Here is a tiny trained network, its code and every weight. The questions are about switching its units off for an input and a class, where a switched-off unit gives its printed mean instead of its output.

import numpy as np


def w(rows, s, z=0):
    codes = np.array(rows[::2]) - 128.0
    scale = np.full(codes.shape[1], s)
    scale[-1] = z or s
    return codes * scale


def norm(h):
    return h / np.sqrt((h * h).mean(-1, keepdims=True) + 1e-5)


def f(y):
    return y / 2 * (1 + np.tanh(0.7978845608 * (y + 0.044715 * y**3)))


def log_softmax(a):
    a = a - a.max(-1, keepdims=True)
    return a - np.log(np.exp(a).sum(-1, keepdims=True))


def net(x, mask):
    res = np.array(x, float).reshape(1, 7) / 4 @ E
    u = 0
    for l in range(2):
        y = f(norm(res) @ A[l][:, :-1].T + A[l][:, -1])
        res = res + np.where(mask[u : u + 7], y, B[l][:, -1]) @ B[l][:, :-1]
        u += 7
    return log_softmax(norm(res)[-1] @ U[:, :-1].T + U[:, -1])


A, B = {}, {}
E = w([
[132,122,137,124,128,137],'x0',
[103,102,110,47,165,131],'x1',
[124,132,126,131,128,119],'x2',
[181,68,200,95,46,2],'x3',
[128,127,137,127,132,134],'x4',
[220,225,131,88,115,154],'x5',
[45,160,104,61,30,148],'x6',
],0.0065)
A[0] = w([
[131,148,69,144,172,194,144],'L0N1',
[177,79,114,50,138,116,222],'L0N2',
[100,125,122,84,46,178,86],'L0N3',
[82,135,115,99,2,177,24],'L0N4',
[153,154,167,226,51,145,225],'L0N5',
[125,150,187,125,196,111,1],'L0N6',
[112,113,118,13,201,94,68],'L0N7',
],0.0088,0.0036)
B[0] = w([
[60,63,234,136,70,145,252],'L0N1',
[56,186,192,191,129,142,219],'L0N2',
[182,122,126,60,243,96,189],'L0N3',
[126,78,21,105,165,42,211],'L0N4',
[46,152,137,173,192,48,247],'L0N5',
[145,37,96,187,170,151,117],'L0N6',
[139,123,186,254,195,28,180],'L0N7',
],0.0092,0.0042)
A[1] = w([
[239,66,141,245,207,148,152],'L1N1',
[178,72,230,75,34,31,137],'L1N2',
[56,177,68,144,198,215,96],'L1N3',
[55,1,155,167,89,103,7],'L1N4',
[88,104,212,110,178,110,12],'L1N5',
[64,105,106,134,144,17,177],'L1N6',
[133,213,224,112,99,124,90],'L1N7',
],0.0093,0.0022)
B[1] = w([
[92,104,48,12,123,104,209],'L1N1',
[77,1,150,143,111,175,177],'L1N2',
[157,50,182,126,90,34,180],'L1N3',
[215,231,129,72,76,223,213],'L1N4',
[103,203,95,217,184,64,190],'L1N5',
[137,190,121,115,166,173,254],'L1N6',
[137,212,99,76,75,206,170],'L1N7',
],0.0098,0.009)
U = w([
[132,6,1,44,195,57,137],'0',
[56,6,246,171,86,119,179],'1',
[99,191,158,237,217,42,109],'2',
[117,168,125,109,160,119,189],'3',
[117,171,129,104,154,120,169],'4',
[124,180,149,87,157,106,129],'5',
[194,194,107,37,74,147,62],'6',
[199,79,77,234,86,97,1],'7',
],0.0097,0.0076)

Each question gives the input, the list of numbers given to net, and the class t.
The units are the neurons (one row each of A and B). Each row of codes is followed by its name. A weight is (code - 128) times the scale printed after its matrix; where a second scale follows, it is the last column's (A, B and U).
mask holds one flag per neuron, layer by layer. A switched-off neuron (its flag False) gives its mean, the last column of its row in B, instead of its output. The means were averaged over made-up inputs and are rounded, as every weight is.
A unit's drop is (log p(t) with every unit on - log p(t) with that unit switched off) / (log p(t) with every unit on - log p(t) with every unit switched off).
unit that matters most: the unit with the biggest drop
top k neurons: the k neurons with the biggest drops, biggest first
k most important neurons of layer l: the k neurons of layer l with the biggest drops, biggest first
input [8,8,6,4,-3,0,-6], class 2: unit that matters most => L0N2
input [-7,2,-4,8,-2,8,-8], class 0: top 3 neurons => [L1N1 L0N1 L1N4]
input [-8,4,-4,-1,-3,-1,-8], class 0: 2 most important neurons of layer 0 => [L0N5 L0N6]
input [5,6,4,8,-4,3,1], class 1: top 2 neurons => [L1N2 L0N5]
input [0,-8,-3,2,-5,4,6], class 2: 2 most important neurons of layer 1 => [L1N1 L1N4]
input [-6,-6,-5,5,-2,5,2], class 2: top 4 neurons => [L0N5 L1N4 L1N1 L0N1]
input [7,7,3,3,5,0,-5], class 2: top 3 neurons => [L0N2 L0N7 L1N5]
input [-1,-8,-8,-2,-8,3,6], class 2: top 4 neurons => [L0N5 L1N1 L1N4 L1N7]
input [8,8,5,-8,-3,8,-7], class 1: top 4 neurons => [L0N1 L1N4 L1N3 L1N6]
input [-4,3,5,8,-1,7,-8], class 0: 4 most important neurons of layer 1 => [L1N1 L1N4 L1N2 L1N3]
input [1,6,5,-7,6,2,5], class 1: top 2 neurons => [L1N3 L0N5]
input [-4,6,4,-2,-4,5,-6], class 0: 2 most important neurons of layer 1 => [L1N1 L1N4]
input [-1,-8,-8,8,1,6,-6], class 1: 2 most important neurons of layer 1 => [L1N2 L1N4]
input [1,-5,6,-8,8,7,-6], class 1: most important neuron of layer 0 => [L0N1]
input [2,7,-1,-7,4,6,5], class 1: 2 most important neurons of layer 0 => [L0N1 L0N5]
input [6,4,2,0,0,0,-8], class 0: 2 most important neurons of layer 0 => [L0N5 L0N6]
input [-6,6,-1,-1,1,-8,-1], class 6: top 3 neurons => [L1N4 L0N5 L0N3]
input [-5,8,-6,7,5,2,6], class 2: top 3 neurons => [L0N7 L0N2 L0N3]
input [-7,2,-2,-5,3,2,8], class 0: top 2 neurons => [L0N4 L1N4]
input [-1,-6,2,5,-1,6,4], class 2: 2 most important neurons of layer 0 => [L0N5 L0N4]
input [6,-2,7,-8,0,4,3], class 1: unit that matters most => L1N3
input [-7,8,-5,-8,5,8,-2], class 1: top 4 neurons => [L1N3 L1N4 L1N6 L0N1]
input [-4,8,2,8,1,2,-2], class 1: 3 most important neurons of layer 0 => [L0N5 L0N3 L0N4]
input [-1,-6,-5,8,3,3,-4], class 1: 2 most important neurons of layer 1 => [L1N2 L1N4]
input [-1,-7,-4,-1,-3,-1,3], class 2: top 2 neurons => [L0N5 L1N1]
input [-4,-8,-3,2,-7,4,1], class 2: top 2 neurons => [L0N5 L1N4]
input [-6,-4,5,5,-7,-1,7], class 0: most important neuron of layer 0 => [L0N4]
input [-7,1,1,-6,-3,-8,-2], class 6: top 3 neurons => [L1N4 L0N1 L0N2]
input [-7,-4,1,-6,-7,8,-5], class 6: top 2 neurons => [L1N7 L0N4]
